Below are the code and all the weights of a small trained network. Each question names an input and a target symbol and asks about switching units off, where a switched-off unit gives its printed mean instead of its output.

import numpy as np


def w(rows, s, z=0):
    codes = np.array(rows[::2]) - 128.0
    scale = np.full(codes.shape[1], s)
    scale[-1] = z or s
    return codes * scale


def softmax(a):
    e = np.exp(a - a.max(-1, keepdims=True))
    return e / e.sum(-1, keepdims=True)


def log_softmax(a):
    a = a - a.max(-1, keepdims=True)
    return a - np.log(np.exp(a).sum(-1, keepdims=True))


def net(x, mask):
    ids = ['αβγδεζθμξπτφψω'.index(c) for c in x.split()]
    T = len(ids)
    res = E[ids] + P[:T]
    u = 0
    for l in range(3):
        r = res
        for j in range(2):
            rows = slice(3 * j, 3 * j + 3)
            q, k, v = (r @ M[l][rows].T for M in (Q, K, V))
            z = softmax(np.where(np.tri(T) > 0, q @ k.T / 3**0.5, -1e9)) @ v
            o = O[l][rows]
            res = res + np.where(mask[u + j], z, o[:, -1]) @ o[:, :-1]
        u += 2
    return log_softmax(res[-1] @ U[:, :-1].T + U[:, -1])


Q, K, V, O = {}, {}, {}, {}
E = w([
[127,155,39,14,119,65,198,26,201,59,236,188],'α',
[160,74,214,195,245,189,177,251,100,25,130,144],'β',
[126,172,197,60,105,190,125,92,84,110,191,35],'γ',
[117,164,109,42,67,167,68,150,134,130,132,108],'δ',
[103,155,102,187,138,87,149,154,162,190,120,69],'ε',
[65,126,99,169,136,94,70,111,48,170,88,127],'ζ',
[67,48,147,200,122,58,123,84,158,177,131,143],'θ',
[69,72,72,145,129,152,93,156,225,155,194,170],'μ',
[222,111,93,185,120,166,132,110,136,161,195,139],'ξ',
[112,116,41,195,122,128,143,79,141,48,68,111],'π',
[107,167,115,175,51,186,139,165,166,106,104,37],'τ',
[118,125,182,168,59,119,91,140,181,109,162,117],'φ',
[80,176,75,206,190,83,75,49,184,150,176,97],'ψ',
[65,94,139,161,188,166,138,9,151,169,114,111],'ω',
],0.019)
P = w([
[208,148,120,30,103,129,163,119,100,11,161,118],'0',
[168,150,120,69,99,129,144,122,119,47,163,123],'1',
[154,156,124,77,92,140,133,122,113,70,156,111],'2',
[129,132,120,100,85,139,125,112,125,93,155,116],'3',
[117,144,132,113,86,149,119,118,120,112,150,111],'4',
[105,146,137,127,80,150,116,106,124,131,135,116],'5',
[89,146,142,138,75,152,111,106,129,151,126,127],'6',
[77,151,153,147,79,156,105,102,126,167,133,126],'7',
[56,163,152,158,78,156,103,98,127,181,126,143],'8',
[40,172,154,166,73,164,94,95,118,193,126,148],'9',
[24,173,169,175,65,156,95,97,136,212,119,164],'10',
[2,189,161,185,64,156,87,93,116,217,125,164],'11',
],0.0096)
Q[0] = w([
[102,74,2,154,109,72,93,60,139,221,254,26],'L0H1',
[143,138,238,134,210,69,198,253,147,116,8,110],'L0H1',
[124,110,147,208,64,136,90,118,91,155,171,103],'L0H1',
[151,71,146,119,15,96,101,38,112,155,97,184],'L0H2',
[88,98,170,41,144,110,248,135,145,26,53,190],'L0H2',
[155,156,147,87,118,209,154,17,173,142,82,188],'L0H2',
],0.0076)
K[0] = w([
[88,138,103,133,130,43,124,112,148,249,92,75],'L0H1',
[171,130,132,80,91,183,118,206,174,5,148,144],'L0H1',
[87,177,180,167,151,118,109,111,109,154,85,86],'L0H1',
[123,99,131,122,53,151,119,101,139,196,135,150],'L0H2',
[163,87,114,97,175,100,175,140,142,8,110,139],'L0H2',
[114,137,163,96,112,146,147,87,157,101,117,125],'L0H2',
],0.013)
V[0] = w([
[85,110,31,86,207,65,75,161,105,164,170,58],'L0H1',
[101,103,171,122,145,71,125,72,78,107,96,73],'L0H1',
[69,124,114,71,64,220,101,181,129,60,84,121],'L0H1',
[141,183,78,161,187,59,126,168,45,172,117,76],'L0H2',
[143,143,163,186,160,167,241,122,99,137,140,120],'L0H2',
[255,96,93,175,117,186,83,103,114,137,134,151],'L0H2',
],0.0052)
O[0] = w([
[121,254,227,106,109,215,179,107,134,69,108,198,255],'L0H1',
[158,93,125,150,95,150,112,112,205,85,29,137,199],'L0H1',
[81,66,18,128,123,155,149,51,138,126,121,169,18],'L0H1',
[113,119,143,86,124,145,194,134,183,185,54,195,67],'L0H2',
[62,120,125,138,177,110,111,147,121,125,194,129,98],'L0H2',
[34,175,99,158,112,136,65,157,127,114,153,117,253],'L0H2',
],0.0079,0.0028)
Q[1] = w([
[96,182,90,76,162,151,116,103,74,111,39,203],'L1H1',
[112,253,119,137,42,104,129,60,141,120,110,116],'L1H1',
[162,85,129,37,156,60,190,186,84,183,92,155],'L1H1',
[112,167,107,165,68,162,101,116,140,115,153,128],'L1H2',
[158,114,177,147,148,140,123,112,157,134,83,148],'L1H2',
[79,103,165,116,137,122,142,124,180,117,121,141],'L1H2',
],0.011)
K[1] = w([
[185,126,103,105,44,220,133,93,163,84,142,181],'L1H1',
[125,156,197,153,103,97,177,36,181,198,56,146],'L1H1',
[211,124,19,54,78,113,94,183,123,61,191,98],'L1H1',
[95,119,150,255,185,183,110,161,131,225,111,136],'L1H2',
[132,123,60,138,76,120,109,146,156,155,137,167],'L1H2',
[172,140,107,148,96,74,171,88,70,112,133,124],'L1H2',
],0.0094)
V[1] = w([
[95,47,254,77,121,178,168,81,201,112,153,144],'L1H1',
[101,114,162,153,35,35,120,169,115,80,144,166],'L1H1',
[60,168,137,141,163,76,125,115,68,59,114,59],'L1H1',
[162,87,144,124,170,134,149,181,128,82,149,184],'L1H2',
[181,130,125,184,149,102,166,88,60,189,121,121],'L1H2',
[38,115,148,110,168,96,132,131,117,98,124,108],'L1H2',
],0.0064)
O[1] = w([
[180,106,139,80,111,106,57,123,206,153,202,81,138],'L1H1',
[135,60,214,175,27,91,112,119,122,88,150,164,115],'L1H1',
[213,119,86,94,121,103,147,89,154,141,42,115,193],'L1H1',
[70,114,171,157,159,125,110,175,131,160,154,187,67],'L1H2',
[152,161,18,119,132,2,108,142,33,197,77,98,97],'L1H2',
[115,17,189,184,218,206,161,84,196,176,100,127,1],'L1H2',
],0.0072,0.0037)
Q[2] = w([
[114,27,165,123,145,122,130,149,76,138,74,181],'L2H1',
[111,88,89,109,171,93,182,194,48,140,117,143],'L2H1',
[74,254,116,164,4,174,155,58,157,99,158,190],'L2H1',
[193,190,121,177,139,161,87,6,92,140,172,43],'L2H2',
[222,152,152,182,77,157,118,115,80,140,100,186],'L2H2',
[157,154,97,164,88,191,113,178,229,168,200,196],'L2H2',
],0.0089)
K[2] = w([
[133,89,104,122,131,138,114,171,106,44,134,179],'L2H1',
[124,146,79,97,128,127,157,177,115,49,135,122],'L2H1',
[66,182,186,125,106,105,146,89,138,254,73,176],'L2H1',
[135,174,90,156,109,98,84,162,141,179,108,115],'L2H2',
[105,188,108,138,49,103,119,112,114,162,91,195],'L2H2',
[87,179,133,184,52,173,108,127,164,171,174,142],'L2H2',
],0.013)
V[2] = w([
[141,145,97,143,116,70,211,171,240,135,144,54],'L2H1',
[187,172,138,122,80,155,156,148,72,119,149,79],'L2H1',
[138,182,81,200,104,134,107,32,167,58,182,113],'L2H1',
[72,132,122,136,149,23,55,140,149,70,84,155],'L2H2',
[2,159,152,144,139,96,65,186,144,115,62,78],'L2H2',
[111,126,198,126,154,148,177,57,42,51,138,77],'L2H2',
],0.0062)
O[2] = w([
[72,166,135,208,87,130,235,101,203,156,127,117,109],'L2H1',
[155,76,175,140,156,183,160,83,110,157,135,109,157],'L2H1',
[88,132,191,150,211,49,140,129,123,134,49,134,254],'L2H1',
[179,97,197,124,136,171,111,132,182,123,127,128,104],'L2H2',
[238,78,91,133,127,166,205,141,187,88,158,131,121],'L2H2',
[172,172,147,191,65,130,113,71,115,255,134,122,80],'L2H2',
],0.0078,0.007)
U = w([
[146,102,131,88,140,90,142,67,105,127,193,219,77],'α',
[97,47,161,134,198,206,111,142,141,106,176,215,245],'β',
[148,83,114,123,163,170,55,35,145,200,159,125,102],'γ',
[118,110,171,73,135,186,103,104,91,149,179,106,76],'δ',
[97,114,83,140,66,204,182,112,135,155,164,140,173],'ε',
[149,116,108,71,87,216,51,108,100,117,107,211,204],'ζ',
[177,96,171,160,76,102,52,117,164,124,175,162,75],'θ',
[73,181,110,170,148,134,48,149,72,114,201,190,128],'μ',
[154,70,143,176,205,145,136,159,36,137,172,170,189],'ξ',
[171,64,115,117,138,146,133,101,104,159,56,254,254],'π',
[108,94,83,195,125,164,105,80,102,69,97,166,28],'τ',
[135,49,160,155,92,85,100,93,115,137,147,181,75],'φ',
[138,175,180,123,162,133,171,162,137,155,115,222,133],'ψ',
[176,157,113,121,223,125,45,106,187,147,135,122,95],'ω',
],0.0052,0.0038)

Each question gives the input, a string of symbols that net reads in full, and the target symbol t.
The units are the heads (3 rows each of Q, K, V and O). Each row of codes is followed by its name. A weight is (code - 128) times the scale printed after its matrix; where a second scale follows, it is the last column's (O and U).
mask holds one flag per head, layer by layer. A switched-off head (its flag False) gives its mean, the last column of its rows in O, instead of its output. The means were averaged over made-up inputs and are rounded, as every weight is.
A unit's drop is (log p(t) with every unit on - log p(t) with that unit switched off) / (log p(t) with every unit on - log p(t) with every unit switched off).
The circuit of an input: a set's keep is (log p(t) with only the set's units on - log p(t) with every unit switched off) / (log p(t) with every unit on - log p(t) with every unit switched off). Starting from all 6 units, units are removed one at a time, each time the one whose removal leaves the highest keep (on an exact tie, the one counted first), for as long as the keep stays at least 0.8.
circuit, biggest first: the units of the circuit, biggest drop first
most important unit: the unit with the biggest drop
which heads matter: for each layer, one digit per head in row order, 1 if its drop is at least 0.15 and else 0, layers parted by /
drop when u is switched off: that unit's drop, to one decimal
input ω ξ α ξ ζ ψ ω ξ, target ω: which heads matter -> 00 / 10 / 00
input μ ξ ε μ, target ε: circuit, biggest first -> L2H1
input β ξ φ ξ μ, target β: circuit, biggest first -> L1H2, L0H2
input ξ μ ξ μ, target μ: circuit, biggest first -> L1H2, L2H2
input μ τ ω, target γ: circuit, biggest first -> L1H1, L2H2
input ζ ξ ξ ω μ μ μ ε μ μ ε τ, target ε: circuit, biggest first -> L2H1, L0H2
input ξ ξ μ ζ ξ φ, target ζ: which heads matter -> 00 / 00 / 10
input ξ ε μ π ξ δ ζ ξ μ, target ζ: circuit, biggest first -> L2H1, L0H1, L0H2
input ξ ψ ξ ζ τ ω ξ ξ β μ, target β: circuit, biggest first -> L2H2, L1H2
input ψ ξ ψ μ φ τ, target ψ: circuit, biggest first -> L2H1, L0H1
input ζ ξ μ ξ ξ, target μ: which heads matter -> 01 / 00 / 01
input μ ξ θ ξ ω ω ξ ζ θ ξ, target θ: circuit, biggest first -> L1H1, L0H1
input ξ ω δ, target ω: circuit, biggest first -> L1H1, L2H1
input ζ φ τ ξ φ ξ φ γ, target ζ: circuit, biggest first -> L0H2, L2H1, L1H2, L0H1
input ω ω ξ ζ ξ μ, target ζ: circuit, biggest first -> L0H2, L2H1, L0H1
input ξ ε μ π α π ξ φ ξ μ ξ, target ε: most important unit -> L0H2
input ψ φ ξ ξ ζ ξ ε α, target ε: which heads matter -> 00 / 00 / 10
input π γ μ μ μ ξ γ ξ ζ, target π: which heads matter -> 10 / 00 / 01
input ξ μ μ ζ ω ξ ε ε ζ φ, target ζ: circuit, biggest first -> L0H2, L2H1
input ξ φ ζ β θ γ φ ξ, target θ: circuit, biggest first -> L1H1
input ξ μ ξ θ μ, target θ: which heads matter -> 11 / 10 / 00
input μ ξ ξ τ ξ, target ξ: circuit, biggest first -> L0H1, L1H1, L2H1
input μ ξ μ ξ ξ τ μ ξ ξ ξ ξ, target ξ: drop when L1H1 is switched off -> 0.3
input ε μ ε μ ξ φ ξ ξ δ ξ τ ξ, target ε: drop when L1H2 is switched off -> 0.1
input ξ ξ ξ ξ ε ε ξ ξ ξ ξ θ ε, target ε: drop when L2H1 is switched off -> 1.2
input μ μ ξ μ, target μ: drop when L2H2 is switched off -> 0.2
